j306j420: [ 26 -10  31 -25  31  23   7 -86  19  62  23 -47  -2   8 -17 -20  -7 -17
   3 -37  -3  -2 -48  12   6  16]
j247j913: [ -5   9 -26  25   3 -19   8  25 -18  11   5  23  -2 -15 -23 -11   7   8
   3   2  22  -5  25  15   0   5]
j247j913: [-19   2  19 -26  13   2 -25  -2 -15 -19 -27 -16  19  -1  -2  16  -9  12
  55  17 -35   5  17  23  -5  20]
j327j643: [-26   7 -13 -35  54  24 -36 -35   9  27 -26  -1 -13 -19  -2 -34  24  17
  24 -11   9  -3  -5  88   2  10]
j862j281: [-24  -3 -22   4  10  -8  -1  14  -5  -3  14 -15   1  13 -12 -22  13  15
  36 -24  -2  31  12  35  -1 -10]
j248j955: [-45 -12 -26 -48  12  13 -51  14  59 -40 -42  38   3 -20  61   7  20  35
 -17  10  -8   1   2   1   4 -45]
j327j643: [  0  -7  10 -19  35  17 -10 -53  24  53 -12 -26   3 -18  -1 -14   5  -6
 -23  -4  15 -23 -42  16  24   3]
j306j420: [ 26  -5  58 -17  -6   7   5 -22 -30  -6  16 -31  15  25 -13  29 -43 -15
  23  -4 -45   4   2 -35  -7  37]
j862j281: [ 19  -6   8   8 -18 -22  20  -7  -3   0  30  -5  17  13 -23  12 -17   1
  39 -17 -21  17  17 -36 -16   5]
j248j955: [-20 -11 -18  -3   5  -7  -6   9  20   0   6  -3   7   0   7  -7   8  14
  -2 -14   3  13  -2  -4  10 -23]
j327j643: [ 16 -13  29   2  14   3  12 -36   1  51  14 -41  13  -2 -14   3 -20 -19
 -38  -6   7 -21 -39 -32  31  12]
j247j913: [  8  18  35  29 -41   3  24  36 -64 -57  -7 -55  -4  49  -4  19  -7 -30
  52  30 -32  27   6  19 -17  27]
j247j913: [-21   0 -23 -11 -10  12 -18  54   1 -61   8  48 -28  19  35  -8   7  20
 -22 -19  -6  29  32   8 -17 -26]
j248j955: [ 11 -12 -17  -5  16 -23  -7 -16  36  50   3  57  21 -54 -10  12 -15  17
 -54   2  26 -46   8 -63  19  -7]
j248j955: [-14   1 -15  -3  17   2 -10   4   1  10  -5  10  -5 -11  -1 -13   8   9
  -9  -4  13  -4   3  22   7  -3]
j327j643: [ -9   5  -5   4 -14  -9  -4  36 -19 -37  -3  16   1   8   1  10  -4   9
  24   7 -15  14  32   1 -14   3]
j248j955: [-16 -18 -18  -6  11 -12  -2  -7  30  19  18  -8  14  -2  -2 -11   4  16
  -1 -27   4  14  -7 -15  14 -26]
j306j420: [  0  -3  -1 -17  17   2 -11 -41  33  31 -21  -3  12 -25   3   0   9   3
   4  10   7 -21 -21   3   7  -3]
j327j643: [-15 -13  48  -2   4 -20 -12  17 -30   9 -33 -44  56 -20  -8  56 -45  -5
 -11  56 -26 -39  -4 -62  47  28]
j862j281: [ -8  19 -39  43 -28 -33  18  79 -53 -49  26  47 -12  15 -31  -8   5  18
  50  -9   0  36  78  23 -35   6]
j247j913: [-13   0   7 -32  28 -11 -32   0 -16  -1 -11  33  22 -24 -22  15 -24  30
  47   1 -29  -7  51   7 -11  29]
j327j643: [ -7  -3  11  -4  18   1  -7 -12  -4  25 -13 -19  12 -13  -7   3  -6  -2
  -9  12   4 -18 -13   3  21  11]
j247j913: [ -1  -5 -13 -12  13  -3 -11  -2  14  10   9  38  -2 -16  -1  -4  -5  16
 -18 -16   6  -6  15 -12  -1  -6]
j248j955: [ -6  13  27 -46 -16  39 -37   1  12 -76 -58  16 -16  10  62  27   8  -2
  18  40 -38   0  -1  21 -29   1]
j306j420: [ 10  -4  23  -4   7  -3   2 -12 -15  15   9 -12  12   0 -17  11 -22  -4
   3  -2 -13  -7   2 -17   6  20]
j862j281: [ 20 -18  26 -11 -12 -14  17 -40  18  14  31 -38  29  19 -16  16 -22  -3
  42 -25 -34  20 -12 -48  -7   0]
j306j420: [ 13  -2  -3 -13  26   3  -1 -54  23  51   5   2   2 -20 -19 -16   5   2
   7 -17  12 -14 -14  14  -1   7]
j862j281: [ 25  15  -8  27  -8  -8  15  28 -36   5  18  56 -19 -12 -22  -1 -13  -5
 -35   1  22 -20  35 -12 -12  23]
j306j420: [-12  -9  -9  15  21  11  11  -6   1  38  22 -40 -14  12  -4 -35  12 -10
 -45 -28  31   7 -39  22  33 -14]
j862j281: [  9  -8  26  -5 -24  -3  11   0  -7 -30  20 -30  11  36   1  18 -18  -5
  38 -13 -39  31   3 -28 -15   1]
j327j643: [-21   0  -6 -36  16  10 -35 -21  40  -6 -51  10  10 -29  30   9  18  15
  13  28  -5 -17 -10  19   2 -13]
j248j955: [ 23  -5  -1  32  -1 -25  32 -10 -13  49  38  -7  13  -7 -43  -4 -16  -9
 -12 -16  18 -10   0 -33  12  12]
j247j913: [-15  -1   9 -21  31 -11 -22 -29  -2  30 -28 -14  32 -30 -24   9  -6  14
  51  18 -14 -17   9  20   9  24]
j327j643: [ -8  -9  20 -36  21  13 -24 -35  25  13 -24 -16  15 -13  15  11  -5   4
   1   9 -15 -14 -21  -3  12   2]
j306j420: [  8  -2  -3 -14  33 -23 -14 -43  16  63 -18  28  34 -59 -34  12 -12  16
  13  16  10 -47  13 -16  10  23]
j862j281: [ -9   2  25 -17 -10  29 -15  14  -7 -44 -25 -20 -13  23  41  13   0 -13
 -19  20 -18   5 -19   8   3  -2]
j306j420: [-13  -1   6 -13 -24  19  -9   5  28 -48 -32 -24  -6  19  51  11  21  -8
   2  23 -14  13 -29   4  -4 -28]
j248j955: [ 27  -6  30   0 -34  -4  18 -13   6 -20  10 -18  13  21   7  29 -18 -15
  18   5 -29   8  -8 -52 -15   1]
j862j281: [ -6  -7  -5  -1  -2 -12   4  -6   8   0  11 -18  13   8  -9  -2   2   8
  37 -13 -12  20   3  -1  -4  -8]
j247j913: [ 11  -2   3  -1 -14   8   5  10   2 -19  17  15 -14  16  14   1  -6  -4
 -25 -14  -3   9   1 -20  -8  -8]
[  5  -1  10 -15 -12   1 -11 -25  40  -2 -46   1  19 -27  28  30   8  -5
  -4  46  -3 -32 -25 -29   4 -10] | j862j281
[ 22  -8  46 -19 -32   8   4 -21  15 -31 -11 -28  17  20  27  42 -21 -18
  11  21 -41   0 -22 -56  -9   1] | j862j281
[  6 -10  18  -7  17  23   9 -40   8  33  20 -55 -10  23   1 -22   2 -18
 -21 -29   5  10 -49  14  19  -3] | j306j420
[  6   0 -20  -4  15 -17  -9  17 -10  11  24  73  -1 -25 -25  -2 -19  26
 -10 -22   6  -9  54 -18 -12  12] | j247j913
[  3   6   4  23 -25  -5  16  57 -49 -46  31  10 -16  35  -7   3 -17  -3
   1 -13 -14  29  36  -8 -15   9] | j306j420
[ 11   2  27 -19  -5  18  -1 -28   0 -15  -2 -28  -4  23   8   4  -2 -11
  33  -5 -27  15 -13  13 -16  10] | j248j955
[ 15   4 -12  39   3 -19  30 -24   0  61   3 -25  10 -22 -34 -13  13 -17
  -8  12  39 -25 -26   2  19   6] | j247j913
[  8   7  25  -4 -13  24  -4  21 -24 -35  -9   5 -21  18  25  13 -11 -16
 -36  15  -9  -5  -3  -5  -3  11] | j862j281
[  0  -4  -3 -38  24   9 -33 -27  37  17 -28  50   4 -42  19  10  -3  17
 -30  11   6 -36   2 -14   2  -2] | j248j955
[ 36 -22  31 -56 -12  34  -2 -70  65 -15  36  -1 -15  38  40   3 -11  -4
  -4 -57 -39  31 -34 -46 -32 -26] | j327j643
[  3   9  11 -20  26  23 -13 -30  -9  15 -11  -4 -15  -3  -5 -15   5  -3
  13  -4  -1  -6  -6  49  -7  22] | j248j955
[-25  13 -23 -11  25   8 -22  10 -13  -8 -16  17 -15  -7  -6 -24  20  18
  34  -4   4  11  25  72 -12   8] | j327j643
[ 32   8   0 -21  14 -11  -5 -51  12  31   4  50   9 -32 -33   5 -10  14
  51  -9 -10 -17  33  -1 -36  29] | j306j420
[ -2  -5  -6 -10   1   8  -6   0  18  -6   5  14  -8   2  16  -4   3   5
 -22 -12   3   4  -5  -8   0 -15] | j247j913
[ -7 -13   5  -8  -3   1   8 -17  15  -4  23 -47   7  32   0  -9   3   1
  36 -31 -21  39 -18   3  -2 -16] | j248j955
[ 17  16  -7  66 -14 -23  42  39 -66  22  28  -9  -8   6 -50 -11  -7 -22
 -12   7  31  -7  16   7   8  28] | j248j955
[  7  -5  17  -5   5   5   4  -6 -15   4  22 -13  -2  17 -10  -2 -16  -3
   2 -21 -13  11   1  -5   0  11] | j327j643
[  9  -6  29 -24  -4  29   0 -43  23  -6  -4 -48  -8  28  26  -1   6 -18
   7  -8 -19  14 -46   7  -3  -8] | j306j420
[-21  -5 -43 -11  22  -5 -21  15  28   9   4  57  -9 -27   8 -20  14  30
 -31 -21  25  -4  20   7   4 -25] | j247j913
[ 37 -10   6  -1  -4  17  26 -53  35  35  43 -12 -21  19   3 -21   2 -19
 -37 -45  14   8 -43 -23  -5 -16] | j327j643
[-17 -12  20  11   6   4   3  18 -19   9   3 -53  10  15   5   4 -14 -14
 -42   6   2  -2 -30 -16  42  -1] | j306j420
[  3  -6   4   6 -14  -7  11   2   4  -8  12 -16   7  14   0   6  -4  -3
  10  -6  -9  13  -4 -19  -1  -8] | j248j955
[ -7  -4   1  17  15 -26   0  26 -33  29   6  11  24 -25 -34  12 -27   8
 -19  10   9 -25  25 -26  26  22] | j306j420
[  4 -11  40 -16  16  -9 -11 -26  -7  32 -18 -25  40 -23 -15  34 -35  -3
   0  26 -20 -34  -9 -42  26  28] | j306j420
[ 14  -5  14   1   6   5  10  -8 -16  13  31  -8  -6  16 -15  -7 -17  -6
 -11 -27  -5   9  -1  -9   1  11] | j862j281

j69j240: [  1 -14   6 -37 -59 -51  20 -32  14 -12  -9 -29  26  37  14  45   2  26
  45  31 -24  28   0  -7   8 -11]
j610j312: [ 12  39  -6 -33  31 -13  16  -5  12   9  18  -9   9  -7   6  -9   3  10
 -14 -24 -31  11 -22   5   9  -5]
j349j397: [ -2   3   8  55  19  47  15  -2 -32  10  35   2  15  12  -2   2 -28   2
  -2  25  27 -12   1  32  18   3]
j69j240: [  4 -21 -12  16 -23  29 -28  26   1  -1  -8  35 -18  12 -17 -16   8  -9
   0   5  48 -24  21  -4 -41  -1]
j349j397: [-14 -34  31 -19   8 -43 -54   8 -10 -43 -25  -8 -30  13 -14  13   2  -4
 -13  10 -12  -2   1 -39   1   5]
j610j312: [-19 -55 -11  -4 -89 -23 -15  11  20   3 -62  13 -18 -10   6 -15  21 -29
  30  -5  19   0  22 -17 -24   4]
j69j240: [ 18 -20  34 -51   3 -22 -54  -8  -4   3 -18  -1 -30   5   7  -3  -1  -2
 -17  15 -32 -35  -3 -36  18   3]
j445j285: [ 12 -14   4  -8 -27   0 -13  -9  17   8  -3  -2 -34   6   1 -13   4   2
 -26   4   7   7   1 -20  -8   2]
j445j285: [-29  18  12  30  44 -29  24  -9  -9 -26 -10 -10  29 -28  -4  -1 -23 -25
  26 -23 -17   9  -6  33  19   3]
j349j397: [ -8   0  -4  -4 -19   0   4  -2   7  13 -17   5  -8 -16   2 -18   1 -22
   8 -14  -8  -4   9  12  -9  -5]
j349j397: [ 20 -37  -4  18 -31  24 -19  -4  20   7   0  -8 -56   3   5   1  20  24
 -58  18  35  22   2 -56  -4  18]
j69j240: [-14 -13 -12  38 -29   8  15  -9   4 -30  -6  10  15  21 -22  35  -3   2
  46  23  38  11  40  18 -46 -14]
j349j397: [-14 -34  17  -7 -19 -10 -43  38 -30 -13  11   0 -18  42  -7 -15  -3   2
 -28  15  15  -1 -23 -16  10   5]
j445j285: [-14  28   9  10  42 -28   9   0  10 -16  15 -11 -16 -13 -10 -39 -18 -18
 -38 -43 -11  29 -30  16  10   3]
j336j102: [-14   0  -2   1   0 -13  10   1  -3 -15  12 -27 -10   8  -2  15   9  15
 -22  -2 -12  42 -12 -13   7   0]
j336j102: [ 31  27 -20  21  10  40   9 -10  36  13  23  28 -25  -3 -16 -29  -4   2
 -26 -14  42  -3  14  11 -46  -6]
j349j397: [-11 -16   2  21 -29 -18   7  -7  13  -4 -28  12   8 -10   0 -18 -13 -28
  32  -8  19  -6   9  19  -8   3]
j69j240: [-16  26  -6  30  35  16  31  16 -25   7  29  -5  33  -6   3 -13 -15  -4
  -1 -15   1   8 -23  37  26   4]
j445j285: [ 15 -24   9   0   2 -34   7   0  -1  -8  -3 -17  43   8  31  27   3  37
  13  21  12   5 -39 -34  58  30]
j336j102: [ -5 -16  -6  -1  -1 -20  -9  19   4 -18 -12  -2   4   0   2   7  16  11
  -4  -6  12  13 -12 -26   3  12]
j336j102: [ 22   0  -6   8   0  37  -4  -4   2  27  -7  27   8 -14   6  -6  -2  -6
  18  10  18 -44  19   7  -7   2]
j336j102: [  1  15   1 -45  10 -14 -10   9  -6   2  12 -13  -5  11   1   3  11  12
 -18  -7 -36   8 -15 -11   6  -8]
j445j285: [ -5  13  -1   7  22   9  23   4 -24  11  14 -10  39  -5  15  13  -6   8
  16   6 -14  -5 -15  17  35   4]
j610j312: [ 22   5  27 -26   7 -25 -15 -32  17   4  -7   0 -11   0   5 -11 -20  -7
   1   4 -20 -22  -2  -2  11  -1]
j610j312: [  6 -21 -39  -9 -48  30  -6  15  19  11 -40  30  -1 -16  -3  21  43   1
  36   5  25 -19  47 -21 -54  -7]
j69j240: [-40   3 -10  46 -28 -17  63   3 -24 -20  32 -31  57  37   2  26 -19  14
  37  13  13  59 -21  47  21  -6]
j610j312: [-13   6  -9 -40 -39 -27   5  -8  27  12 -25 -10 -32 -18   0 -26  14 -26
  -8 -34 -38  24   5   0 -20 -14]
j69j240: [-41 -42  32  45 -10  -4 -32  35 -56 -30  18  -6  -9  46 -17 -12 -29 -15
 -17  25  28   5 -18  14  22   7]
j610j312: [  4  22 -12 -11  24  -3  20   3   3   9   2  -3  26 -19  11   3   8   7
   8 -17 -15   1 -13   3  14   4]
j336j102: [ 11   0  -7  57  15  14  44  -2  -4   5  32 -13  44   4  23  10 -13  34
  -4  14  43  22 -36   4  48  27]
j69j240: [ 12  24  -9   7  55  33  -4   5   3  11   1  11 -15 -41  -3 -11  10  -5
 -28 -23  -6 -17   6  -8  -4   6]
j349j397: [-37 -37  26 -32 -24 -81 -51  37 -14 -52 -31   3  -3  35 -17 -17  -5 -24
  16 -11  -4   4 -21 -10  -3  -1]
j336j102: [-27   2  -7   0 -20 -35  11   4  15 -15 -28   5   6 -14  -8 -21  -3 -33
  28 -32  -5  13   5  24 -20  -8]
j69j240: [-16 -17  -3  39  21  41 -20  39 -46 -18  22  10   7  23 -17  21   3  13
  -8  25  34 -10   6  -1  -5   4]
j349j397: [ 14   7 -22  -7  -1   8  10  16  11  -3  38 -16 -10  26   1  11  25  48
 -49   1  17  47 -28 -33  -2   6]
j610j312: [-17 -15   4  -6 -37 -24  -5   0  12  -2 -16  -8 -30   0  -3 -27  -1 -22
 -14 -17  -6  23  -4   0  -8  -3]
j336j102: [-13   5  -7 -44 -16 -30  -8  16   5   8 -41  20  21 -21   3 -22   9 -35
  46 -30 -28 -30   7  18 -12 -10]
j610j312: [ -9  40 -12   4  42 -14  33  11   8   0  27 -17  10 -17   4 -27  -2   3
 -34 -45 -14  40 -42  13  21   7]
j69j240: [-15 -11 -12  46 -31  13   3   9  14  -9  -9  29 -12   3 -22 -33 -13 -31
  13 -13  53   1  21  30 -45  -5]
j349j397: [  4 -18   4  48  -6  46  -1   0 -15  12  24  -3 -23  11   0  -3  -9   9
 -35  25  35   5   1  -5  10  10]
j445j285: [ 16   4   9 -13  29 -12  -5   6   8  15  20 -26 -27 -13  22 -29   6  20
 -77 -21 -14  27 -55 -40  53  27]
j610j312: [ -6  14 -12  40  56  25  33  16 -32   1  14  -3  64 -23  16  30   0  18
  25   5   8  -9 -14  13  42  18]
j445j285: [ 19 -41   4 -13 -47 -28 -16   3  18  -1 -12  -5  -4  24  19   3  11  27
  -8  20  28   9 -22 -45  19  20]
j445j285: [  2  -2  -7  -3  -1  51  13   5 -37  46   5 -11  20 -18  27  22  13   9
   7  23 -29 -24   6   0  37   4]
j610j312: [-31 -13  10  29 -10  42  -7  -6 -41  -6  10 -14 -29  13 -22  28  -7 -13
  -4  31 -14   6  42  17 -18 -20]
j336j102: [ -2 -22  -3 -37   0 -15 -39  24  -2 -19 -19  -4 -24   3  -5  21  36  17
 -21   2 -13   5   2 -53 -10   4]
j349j397: [ -9   4  18  18  35 -29   3 -14  -6 -37  -8   0  31   0  -9  24 -21  -4
  38   7   1  -7   5  15   6   0]
j445j285: [  4   5  14  10  26  -5   7 -24   4   1  -2 -17 -11 -23   9   3  -8  -1
 -17  -3 -18   7  -5  -8  25   9]
j336j102: [-13 -25   1  53 -12   7   2 -10   9 -27  -6  -7 -29   0 -15  12  -2  -1
 -15  10  35  30  19 -12 -19   6]
j445j285: [  7 -39  19  11 -43 -31 -27 -44  46 -30 -49   6 -53  -6 -16   8  -4 -18
   9  12  20   3  43 -29 -41  -1]
[   9  -37  -16  -40 -113  -33   -3   16   30   23  -12    6   -6   44
   17  -34   14    6    6    2   27   19  -23  -13  -10    0] | j69j240
[  3 -16  -9  32  13  -6  19  16  -4 -15  19 -20  26   8  17  23  11  43
 -19  10  33  36 -38 -32  40  29] | j336j102
[  7  -4  -3   7  -3  37 -12 -13  -2   2  -6  12 -18  -3 -13  23   6  -1
   9  21   5 -21  43  -2 -33 -12] | j610j312
[-43 -29 -28   3 -66 -13  13  33  -1   2 -31  -8  -6  -9   3 -13  29 -21
   8 -23   1  38   1  -2 -13   0] | j610j312
[  0  15 -12  13  22  11  12   0  19  10  -2  -3 -25 -38   2 -26   9 -10
 -37 -34  -2  18  -7  -7   0   9] | j69j240
[ -2  -7   9  16   4  -6  -1  -1  -2  -5   0  -1   1   0   1  -7 -10  -4
  -3   1  11   1  -8   1  12   8] | j610j312
[ -4  -8  11   8  10  34 -21  15 -33  10  26  -7 -25  17  -5  -2  -3   6
 -40  18  -2  -4  -4  -7  12   1] | j349j397
[  5   3 -16  -3 -24 -10  19 -16  35   8 -25   3  -5 -26   6  -8  11 -10
  12 -20   1  11  11  -3 -17   0] | j349j397
[  1  -1   3  -2  15  -3  -3   3   0   5   0 -10 -11 -14   8  -8   5   3
 -26 -10 -10   7 -16 -16  20  11] | j445j285
[ -5  -9  -5 -17  -7  -6  -7  11  -6   3 -19   1   9 -10   7   9  15  -1
  13  -1 -13  -9   3 -12   5   2] | j336j102
[ 15 -36   0 -17 -38  10 -15   8   0  33  -8 -14 -24  -3  30  -6  22  18
 -37  14  -2   2 -20 -48  36  21] | j445j285
[  1  27 -17  -9 -17  38  25  17 -27  33  45   7  34  36   1  -5  -8   9
  16  13   0  -9  -6  47  -3 -20] | j445j285
[-12  10 -12  36  -3  -6  36  -7  14 -11  15 -14   4  -1  -3  -5  -6   4
  -9 -15  19  45 -12  14  -1   3] | j336j102
[ 20  25   7  -1  32   3  -3 -16  19  -3  21   3 -22   1 -10 -16 -12   4
 -31 -11   2   3  -5   1 -10  -3] | j610j312
[-13   8  -8   4   5 -13  10  11   1 -18  15 -11   0  12  -8   1   4   9
 -15 -11   3  34 -15   0  -5  -2] | j349j397
[ 27 -55 -11 -31 -51  26 -75  34  16   5 -27  34 -64  18 -10  -7  44  13
 -38  19  43 -29  24 -73 -48   7] | j69j240
[ 10 -34  17  25  -3  13 -25 -26  12  -8 -23  -6 -50 -19  -1  14   3   0
 -27  20  12  -3  25 -41  -2  13] | j349j397
[  3   4  20 -11  10  -6 -19  -9  -6  -9  16  -6 -23  21 -12  -3 -14   0
 -21   9 -11   0  -1   1  -4  -9] | j336j102
[ -6 -23   0  10 -38 -24  -1  -7   8 -27 -25  16  28  22  -9  25  -6  -3
  63  22  29 -10  25  11 -27  -7] | j445j285
[  7 -20  22  25   0 -23 -11 -11  13 -10 -12   6  -6  -3   5 -24 -23 -12
  -5  -1  27  -8 -14  -4  18  18] | j610j312
[-16  -4 -16  34 -32  -9  36 -22  22 -24  -8  -9   6   4 -12  25   1   2
  29   3  21  41  24  13 -32 -10] | j69j240
[-34 -10   3  25 -20 -11  30 -13 -14  -9  -8 -30   8  -8   4  19  -5 -10
  15   4 -19  35   5  15  17  -2] | j336j102
[  5 -19  14 -21 -47 -32 -15 -19  21  -3 -24   8 -11  16  -2 -11 -11 -16
  24   8   2 -11  12   3 -17  -8] | j69j240
[-15  -9  10   9  13 -31  27  -2 -19   9 -30 -14  63 -37  37   8  -9 -11
  49  -5 -24 -16 -25  11  69  23] | j610j312

j171_j477: [-19  25  31  -6  31  -7  22   0  -3  11  19 -31  33  -9 -10  -6 -20 -23
 -17  19  12  18 -24 -28  -4  -5]
j866_j514: [-13  16  -8   1 -13   7  15 -30  12  -8 -16 -17 -11  -1   9  17   4  -8
  21  -9  -2   4  15  25 -16  15]
j471_j679: [-29  37 -28 -25  12  48  17 -17 -17 -10 -43 -51  33  -7  28  40 -12  13
   0   3 -47 -55   2  19 -32 -11]
j471_j679: [-40  31  12   7 -12  21 -15  13 -24   0 -35  15  -3 -19  -7 -53  16  29
  29  15 -33 -10 -30   5  -1 -24]
j171_j477: [-16   3 -12   0 -21  14  17 -27  30 -12 -12 -32 -17   5   2  16  25   2
  27 -11   8  -4  15  19 -23   6]
j171_j477: [-11   7 -12  14  -4 -46 -40  16 -29  -3 -21  46 -37  -2  30 -12 -20   6
  37 -39  -5 -22  -2  26  25   6]
j382_j322: [-54  -6   8   2 -26 -24  -3  30  26  13   0  39 -93  16 -10 -21  10   8
  34 -21  49  15  30  23  59  -1]
j471_j679: [-24  -1 -19 -40  35  15  17  31  -2  13   4 -28   4  18  20  57 -37   2
 -41  -3   8 -48  26  -7  28 -14]
j866_j514: [-22  -3  16   3 -21   6  16   0  28   7   7   9 -37   5 -24 -20  22   0
  11   9  27  33  13   5  16   1]
j171_j477: [-37  16 -28 -15 -13  20  23 -25  24 -11 -27 -43 -24   9  21  44   7   3
  28 -21   1 -31  30  34 -16   6]
j471_j679: [-13  -2 -35 -22  25  -1   6   0  10 -12  -5 -63  17  15  36  61 -13   4
   1 -29   2 -69   7  -1 -20  -9]
j171_j477: [-15  16  19  26  -5 -45  -3 -25  13 -10   6 -16  -9  -8   1 -24  11 -19
  49 -22  23  22 -24   1 -20  13]
j471_j679: [  3  16   8   3  -4  -8 -15  13 -40  15 -16  69 -20 -11   5 -17 -33  -4
  -9   6 -20  22  12  22  39  12]
j471_j679: [ 36   1   2   0 -10  25  27 -43  10  -2   5  -6  22  -5 -10  22   1 -23
 -23  21 -10  40  20  10 -24  26]
j866_j514: [ 30   1  -1  10  -7   3   0 -25  -6  -6  -2   8  16  -8   0   1   0 -10
  -3   5 -15  19   0   7 -19  16]
j866_j514: [-38  18  -2 -11   2  19  10   5   3   0 -16 -23  -4   0   3   2   4  12
  10   3  -6 -21  -2   4  -1 -14]
j866_j514: [-20 -11  -4   0 -13  28 -23  37  -5  -2 -16   8  -6  -1 -14 -43  36  48
  11  12 -18 -33 -24 -14   4 -39]
j382_j322: [ 76 -25   0  25   9 -26 -18 -29  -4 -18  27 -14  60  -8   0  -2  10 -16
  -8  -4 -10  12 -33 -27 -51  14]
j382_j322: [ -4   8  12   7   0 -11  -7   4 -11   4  -1  17  -3  -7  -4 -21  -5  -2
   6   3  -2  12 -10  -1   8   0]
j382_j322: [-29  29  23 -13  31 -19   1  31 -34  24   3  28  -3  -7   6  -6 -52 -15
 -23   9   3   8  -3  -5  46  -2]
j471_j679: [-12  13   5  -7  -2  27  11  -1  -4   4 -10  -5   9  -6  -8  -6   3   6
  -8  19 -14   3  -1   1  -3  -7]
j171_j477: [ 28 -38 -43 -10 -36  47 -12   8   7  -6 -23  32 -30  15   2  21  27  37
 -12  -1 -24 -27  42  28   9  -3]
j866_j514: [ 27 -10  -3   7   3 -26  -3 -13   1  -2  13   9  -1   3   8  17 -14 -20
  -4 -14  11  14  11   5   0  21]
j382_j322: [ -2 -20 -23  -9  -8   6  13 -11  36 -10   5 -37 -15  18   8  38  17   2
   8 -19  21 -22  23   7 -13   3]
j866_j514: [ 27   4  -8  13 -19  28 -11 -23 -14 -13 -23   8  26 -15  -4 -18  22  14
   8  13 -42   2 -14   8 -35   1]
j171_j477: [ -8   4   8 -10   1  30  33 -18  26  -1   9 -43  19   2 -16  12  15  -7
 -12  20   7  12   3 -11 -22  -2]
j171_j477: [-33  35   8   4  17 -30  33 -49  30 -14   7 -83  17  -3  17  31  -6 -38
  38 -24  28   3 -11   2 -45  18]
j382_j322: [-28  23  -4  -8 -22  58   8  -4 -10  -1 -40   3  -1 -11  -9 -19  21  29
   7  26 -40  -9   0  18  -9 -16]
j382_j322: [-60  -4  -9 -14 -13 -15  15  18  39   7   0  -7 -78  24   6  22   4   2
  28 -30  52 -13  40  23  41   0]
j866_j514: [-29   2  28   7 -38  44  18   3  25   8  -6  16 -29  -6 -48 -57  50  21
  11  39   6  45  -2  -1   7 -15]
j471_j679: [ 23  -7 -26 -24  16  24  36 -32  23  -7  10 -60  33  13  16  77 -14 -21
 -33  -2   2 -17  31   2 -30  15]
j382_j322: [ 12   4 -10  10 -27  45  -1 -28   2 -18 -27 -15  24 -13  -9 -19  41  24
  17  16 -41  -5 -15   8 -47  -8]
[  2 -10  17   6  -6  -5  -1  11   7   7  15  18 -11   1 -20 -24   9   0
  -5  11  15  25  -4 -11  15  -3] | j471_j679
[ -8   5   5   9   5 -30  -2  -7   7  -4   7 -12  -5   0   7  -1  -3 -12
  20 -17  17   3  -8  -1  -5   7] | j382_j322
[-29  -2   8 -13  14  26 -14  52 -16   9  -4  -1  13  -1 -13 -35  11  38
 -15  23 -14 -35 -30 -31  17 -45] | j866_j514
[-58   3   7 -46  30  51  32  54  10  23   8 -39   5  15 -15  15  -8  22
 -48  34  12 -36   6 -31  35 -44] | j471_j679
[ -8 -19   6  -2   7 -16  -4  24  16   5  22  -5 -12  11  -8  -7   7   4
  -3  -5  29  -5  -5 -20  16 -12] | j471_j679
[  7   5   7  24  -7 -26 -10 -24   6 -14   1 -13   9  -9   1 -21  18  -7
  35 -14   2  10 -26  -2 -31   7] | j382_j322
[ 46 -34  13  37 -28 -30 -41   8  -5  -5  14  62 -15  -6 -22 -60  31  11
  18  -2   3  35 -21  -9   4   4] | j171_j477
[ -3  21 -16   0   1   0 -11 -10 -26  -6 -28   8   4  -8  25  12 -18   2
  12 -12 -30 -21   2  24  -7   7] | j471_j679
[ 47 -34 -37  14 -28  -6  -6 -41  31 -27   0 -19  -6  12  14  35  31  -1
  24 -32   3 -11  21  20 -42  23] | j171_j477
[ 40  19   8   3  13   0  17 -41 -18   0   5  -3  45 -15   5  22 -29 -36
 -25  14 -20  35   2   4 -25  29] | j866_j514
[-15  30   9  -6   1  33  22 -21  -7   1 -16 -19  24 -13  -5  -1  -2  -4
  -5  24 -24  10  -5   5 -19   0] | j866_j514
